Here is a tiny trained network, its code and every weight. The questions are about switching its units off for an input and a target symbol, where a switched-off unit gives its printed mean instead of its output.

import numpy as np


def w(rows, s, z=0):
    codes = np.array(rows[::2]) - 128.0
    scale = np.full(codes.shape[1], s)
    scale[-1] = z or s
    return codes * scale


def norm(h):
    return h / np.sqrt((h * h).mean(-1, keepdims=True) + 1e-5)


def f(y):
    return y / 2 * (1 + np.tanh(0.7978845608 * (y + 0.044715 * y**3)))


def softmax(a):
    e = np.exp(a - a.max(-1, keepdims=True))
    return e / e.sum(-1, keepdims=True)


def log_softmax(a):
    a = a - a.max(-1, keepdims=True)
    return a - np.log(np.exp(a).sum(-1, keepdims=True))


def net(x, mask):
    ids = ['αβδζπσψ'.index(c) for c in x.split()]
    T = len(ids)
    res = E[ids] + P[:T]
    u = 0
    for l in range(2):
        r = norm(res)
        for j in range(2):
            rows = slice(4 * j, 4 * j + 4)
            q, k, v = (r @ M[l][rows].T for M in (Q, K, V))
            z = softmax(np.where(np.tri(T) > 0, q @ k.T / 4**0.5, -1e9)) @ v
            o = O[l][rows]
            res = res + np.where(mask[u + j], z, o[:, -1]) @ o[:, :-1]
        u += 2
        y = f(norm(res) @ A[l][:, :-1].T + A[l][:, -1])
        res = res + np.where(mask[u : u + 4], y, B[l][:, -1]) @ B[l][:, :-1]
        u += 4
    return log_softmax(norm(res)[-1] @ U[:, :-1].T + U[:, -1])


Q, K, V, O, A, B = {}, {}, {}, {}, {}, {}
E = w([
[69,239,228,135,167,140,177,162,130,40,92],'α',
[189,118,144,193,243,194,118,156,200,194,144],'β',
[123,141,139,112,62,105,149,167,102,197,85],'δ',
[223,164,218,87,207,111,107,101,174,171,133],'ζ',
[170,187,145,156,195,140,154,34,153,193,87],'π',
[79,157,136,135,138,76,6,105,134,115,97],'σ',
[172,135,124,132,203,43,48,156,148,142,171],'ψ',
],0.02)
P = w([
[230,187,168,191,137,90,82,74,168,102,108],'0',
[175,43,157,158,202,96,111,131,105,49,97],'1',
[142,144,105,124,196,119,85,107,126,97,100],'2',
[129,185,141,133,135,116,70,82,133,122,173],'3',
[100,148,143,124,149,131,83,99,121,129,156],'4',
[97,126,168,127,163,117,127,136,149,137,138],'5',
[102,175,172,135,119,127,95,107,120,158,211],'6',
[78,117,195,137,147,119,150,164,150,161,161],'7',
[82,148,179,146,140,138,139,139,99,186,192],'8',
[81,151,205,166,133,152,153,127,80,188,206],'9',
[95,110,249,145,125,152,186,172,140,183,199],'10',
],0.011)
Q[0] = w([
[101,108,110,160,30,140,123,101,21,129,43],'0.h0',
[130,228,166,153,228,198,184,20,156,201,61],'0.h0',
[116,46,76,139,140,123,58,1,123,85,198],'0.h0',
[65,160,183,7,31,14,121,114,88,165,109],'0.h0',
[112,83,92,62,117,177,197,52,100,97,161],'0.h1',
[114,156,232,179,168,71,191,169,163,179,59],'0.h1',
[151,90,112,50,107,189,149,127,160,16,198],'0.h1',
[116,154,123,212,59,82,130,184,101,102,50],'0.h1',
],0.0087)
K[0] = w([
[25,94,126,158,42,125,143,115,101,195,38],'0.h0',
[137,140,122,115,147,213,200,2,179,78,117],'0.h0',
[188,92,105,182,155,76,79,92,137,117,110],'0.h0',
[91,183,186,25,56,68,73,89,103,99,71],'0.h0',
[188,211,142,200,175,125,89,102,157,70,159],'0.h1',
[150,82,121,76,62,145,232,203,164,128,77],'0.h1',
[134,248,142,190,154,151,60,62,218,53,149],'0.h1',
[98,108,106,167,95,56,104,173,111,93,113],'0.h1',
],0.0091)
V[0] = w([
[163,137,129,121,110,57,113,116,82,85,86],'0.h0',
[136,172,124,93,113,120,47,112,101,113,159],'0.h0',
[113,176,149,119,152,157,200,107,89,136,174],'0.h0',
[161,134,90,102,192,97,120,118,141,118,113],'0.h0',
[89,55,131,99,167,99,162,254,123,110,93],'0.h1',
[108,77,121,103,100,68,53,66,115,118,131],'0.h1',
[144,139,98,71,165,145,143,96,91,98,124],'0.h1',
[139,154,115,164,211,135,148,70,153,82,170],'0.h1',
],0.0087)
O[0] = w([
[127,186,128,154,112,201,192,184,133,103,148,144],'0.h0',
[60,139,127,114,238,85,183,123,113,199,118,145],'0.h0',
[146,122,1,104,151,123,57,103,139,84,185,136],'0.h0',
[201,73,139,153,134,172,116,110,120,118,130,134],'0.h0',
[47,131,115,132,134,117,127,94,169,162,201,178],'0.h1',
[115,99,106,104,205,64,167,102,152,144,143,123],'0.h1',
[127,111,136,145,123,112,179,139,110,115,127,83],'0.h1',
[100,207,93,190,130,95,141,145,161,153,124,2],'0.h1',
],0.0098,0.016)
A[0] = w([
[182,208,56,223,171,83,112,250,210,122,96,125],'0.n0',
[185,238,53,225,111,36,176,154,144,174,164,137],'0.n1',
[83,128,87,189,183,25,165,214,175,183,109,5],'0.n2',
[116,157,71,48,141,38,2,113,198,133,131,123],'0.n3',
],0.0064,0.0024)
B[0] = w([
[102,116,138,135,137,123,90,128,161,155,231,222],'0.n0',
[91,52,138,146,193,133,255,117,94,137,162,176],'0.n1',
[163,99,101,139,160,83,100,184,167,119,115,124],'0.n2',
[171,111,103,121,153,107,139,129,160,64,75,252],'0.n3',
],0.016,0.0025)
Q[1] = w([
[155,113,125,109,80,155,142,145,147,170,107],'1.h0',
[121,149,40,61,120,219,192,124,152,85,157],'1.h0',
[90,186,162,111,50,116,159,130,124,116,150],'1.h0',
[163,143,136,123,113,139,205,129,140,243,143],'1.h0',
[156,153,143,226,107,134,119,159,63,179,159],'1.h1',
[178,144,61,118,177,146,168,193,131,160,99],'1.h1',
[196,224,87,216,110,125,181,206,132,141,19],'1.h1',
[162,128,78,118,133,90,105,169,92,118,2],'1.h1',
],0.0088)
K[1] = w([
[112,114,141,128,100,99,102,79,108,128,180],'1.h0',
[129,114,39,126,117,131,178,128,150,64,143],'1.h0',
[79,166,152,112,175,130,138,134,82,64,136],'1.h0',
[200,88,205,128,233,106,75,83,137,147,152],'1.h0',
[136,123,140,120,140,129,80,101,115,37,150],'1.h1',
[86,125,197,141,164,136,130,125,117,65,90],'1.h1',
[133,1,166,163,184,196,116,122,96,11,79],'1.h1',
[177,114,185,136,148,144,122,145,174,38,124],'1.h1',
],0.009)
V[1] = w([
[124,117,109,99,135,151,80,100,120,46,162],'1.h0',
[126,146,141,170,254,188,99,60,132,82,174],'1.h0',
[128,168,134,205,133,115,139,141,165,132,91],'1.h0',
[178,183,149,108,132,134,74,103,126,116,89],'1.h0',
[102,121,160,191,211,146,147,117,198,107,140],'1.h1',
[151,154,93,104,85,121,122,151,142,137,66],'1.h1',
[106,112,165,89,135,100,28,111,86,130,173],'1.h1',
[117,117,178,80,192,134,89,95,87,162,194],'1.h1',
],0.0096)
O[1] = w([
[152,204,160,115,207,94,184,115,179,234,176,124],'1.h0',
[10,157,77,157,97,112,208,165,75,253,97,208],'1.h0',
[166,149,151,197,71,86,190,150,13,111,51,92],'1.h0',
[118,160,85,111,116,178,130,199,146,166,113,149],'1.h0',
[190,169,119,125,41,141,91,191,31,64,26,103],'1.h1',
[86,78,111,154,173,70,217,78,179,135,179,89],'1.h1',
[193,105,234,132,158,151,77,112,236,146,149,199],'1.h1',
[160,157,104,87,158,207,78,184,191,134,115,246],'1.h1',
],0.0076,0.012)
A[1] = w([
[64,32,153,126,194,192,164,108,153,196,164,167],'1.n0',
[161,103,81,254,61,114,104,109,121,131,43,95],'1.n1',
[124,192,121,222,107,108,99,169,136,89,89,2],'1.n2',
[145,155,129,103,13,97,229,206,81,240,107,123],'1.n3',
],0.0087,0.0036)
B[1] = w([
[81,207,110,89,86,53,141,89,182,193,186,250],'1.n0',
[25,91,156,118,198,209,154,86,164,209,150,139],'1.n1',
[100,168,113,137,69,56,175,29,247,159,140,139],'1.n2',
[206,49,117,62,119,100,83,81,135,22,154,186],'1.n3',
],0.013,0.014)
U = w([
[157,197,131,206,93,113,94,120,134,65,113,164],'α',
[100,178,193,136,138,249,138,193,135,208,96,200],'β',
[116,92,143,85,164,77,146,68,165,100,153,58],'δ',
[194,74,164,117,149,153,61,122,160,26,90,250],'ζ',
[111,86,111,146,180,187,184,85,95,113,93,95],'π',
[118,109,138,160,164,84,135,128,173,102,3,82],'σ',
[149,98,130,174,169,88,129,198,107,105,137,106],'ψ',
],0.0075,0.0019)

Each question gives the input, a string of symbols that net reads in full, and the target symbol t.
The units are the heads (4 rows each of Q, K, V and O) and the neurons (one row each of A and B). Each row of codes is followed by its name. A weight is (code - 128) times the scale printed after its matrix; where a second scale follows, it is the last column's (O, A, B and U).
mask holds one flag per unit, layer by layer, with each layer's heads first. A switched-off unit (its flag False) gives its mean, the last column of its rows in O or B, instead of its output. The means were averaged over made-up inputs and are rounded, as every weight is.
A unit's drop is (log p(t) with every unit on - log p(t) with that unit switched off) / (log p(t) with every unit on - log p(t) with every unit switched off).
The circuit of an input: a set's keep is (log p(t) with only the set's units on - log p(t) with every unit switched off) / (log p(t) with every unit on - log p(t) with every unit switched off). Starting from all 12 units, units are removed one at a time, each time the one whose removal leaves the highest keep (on an exact tie, the one counted first), for as long as the keep stays at least 0.8.
circuit, biggest first: the units of the circuit, biggest drop first
unit that matters most: the unit with the biggest drop
top k neurons: the k neurons with the biggest drops, biggest first
k most important neurons of layer l: the k neurons of layer l with the biggest drops, biggest first
drop when u is switched off: that unit's drop, to one decimal
input δ π σ ζ σ σ π, target β: unit that matters most	0.h1
input β ψ ψ σ σ α δ β σ ζ σ, target β: circuit, biggest first	(0.h0 1.n3)
input δ δ δ δ δ ζ π, target ζ: 2 most important neurons of layer 0	(0.n3 0.n1)
input ζ π ψ, target ψ: 2 most important neurons of layer 0	(0.n0 0.n1)
input α ζ ζ ζ β δ ψ β ζ, target β: circuit, biggest first	(0.h1 1.n3 1.h1)
input σ π δ α α ζ, target ζ: 3 most important neurons of layer 0	(0.n0 0.n1 0.n3)
input ζ δ ψ, target ζ: circuit, biggest first	(1.h1 1.n0)
input ζ π σ, target σ: top 2 neurons	(1.n2 1.n0)
input ψ α α δ π α, target β: top 2 neurons	(0.n3 0.n0)
input δ δ ψ δ ζ δ α δ β, target ζ: circuit, biggest first	(0.h0 1.h0)
input σ ζ δ σ ψ, target ζ: top 4 neurons	(0.n0 1.n0 0.n1 0.n3)
input ζ ζ ζ, target ζ: top 2 neurons	(1.n3 1.n0)
input α δ α α π, target ζ: top 4 neurons	(0.n0 0.n1 0.n3 1.n0)
input σ δ σ δ α δ σ, target β: circuit, biggest first	(0.h0)
input σ ψ π σ π, target π: top 2 neurons	(0.n1 1.n1)
input ψ δ α, target ζ: top 2 neurons	(1.n0 0.n0)
input ζ π ζ δ π, target β: 2 most important neurons of layer 0	(0.n0 0.n3)
input π ψ α δ β, target ζ: 3 most important neurons of layer 0	(0.n0 0.n1 0.n3)
input ζ ψ δ, target ζ: top 2 neurons	(1.n3 1.n0)
input ζ ζ ζ δ α δ δ δ δ σ, target ζ: most important neuron of layer 0	(0.n3)
input δ ψ σ, target ζ: 2 most important neurons of layer 1	(1.n0 1.n1)
input ζ α β, target β: 2 most important neurons of layer 1	(1.n1 1.n0)
input δ ζ ζ, target β: top 2 neurons	(1.n3 0.n3)
input α ζ δ, target ζ: 2 most important neurons of layer 1	(1.n3 1.n0)
input ψ δ σ ζ ψ, target β: drop when 1.h1 is switched off	0.5
input δ ζ δ δ σ α, target ζ: drop when 0.h1 is switched off	0.2
input ζ π ψ π, target π: drop when 1.n3 is switched off	0.3
input δ ψ π β δ δ σ ζ ψ, target β: circuit, biggest first	(1.n3)
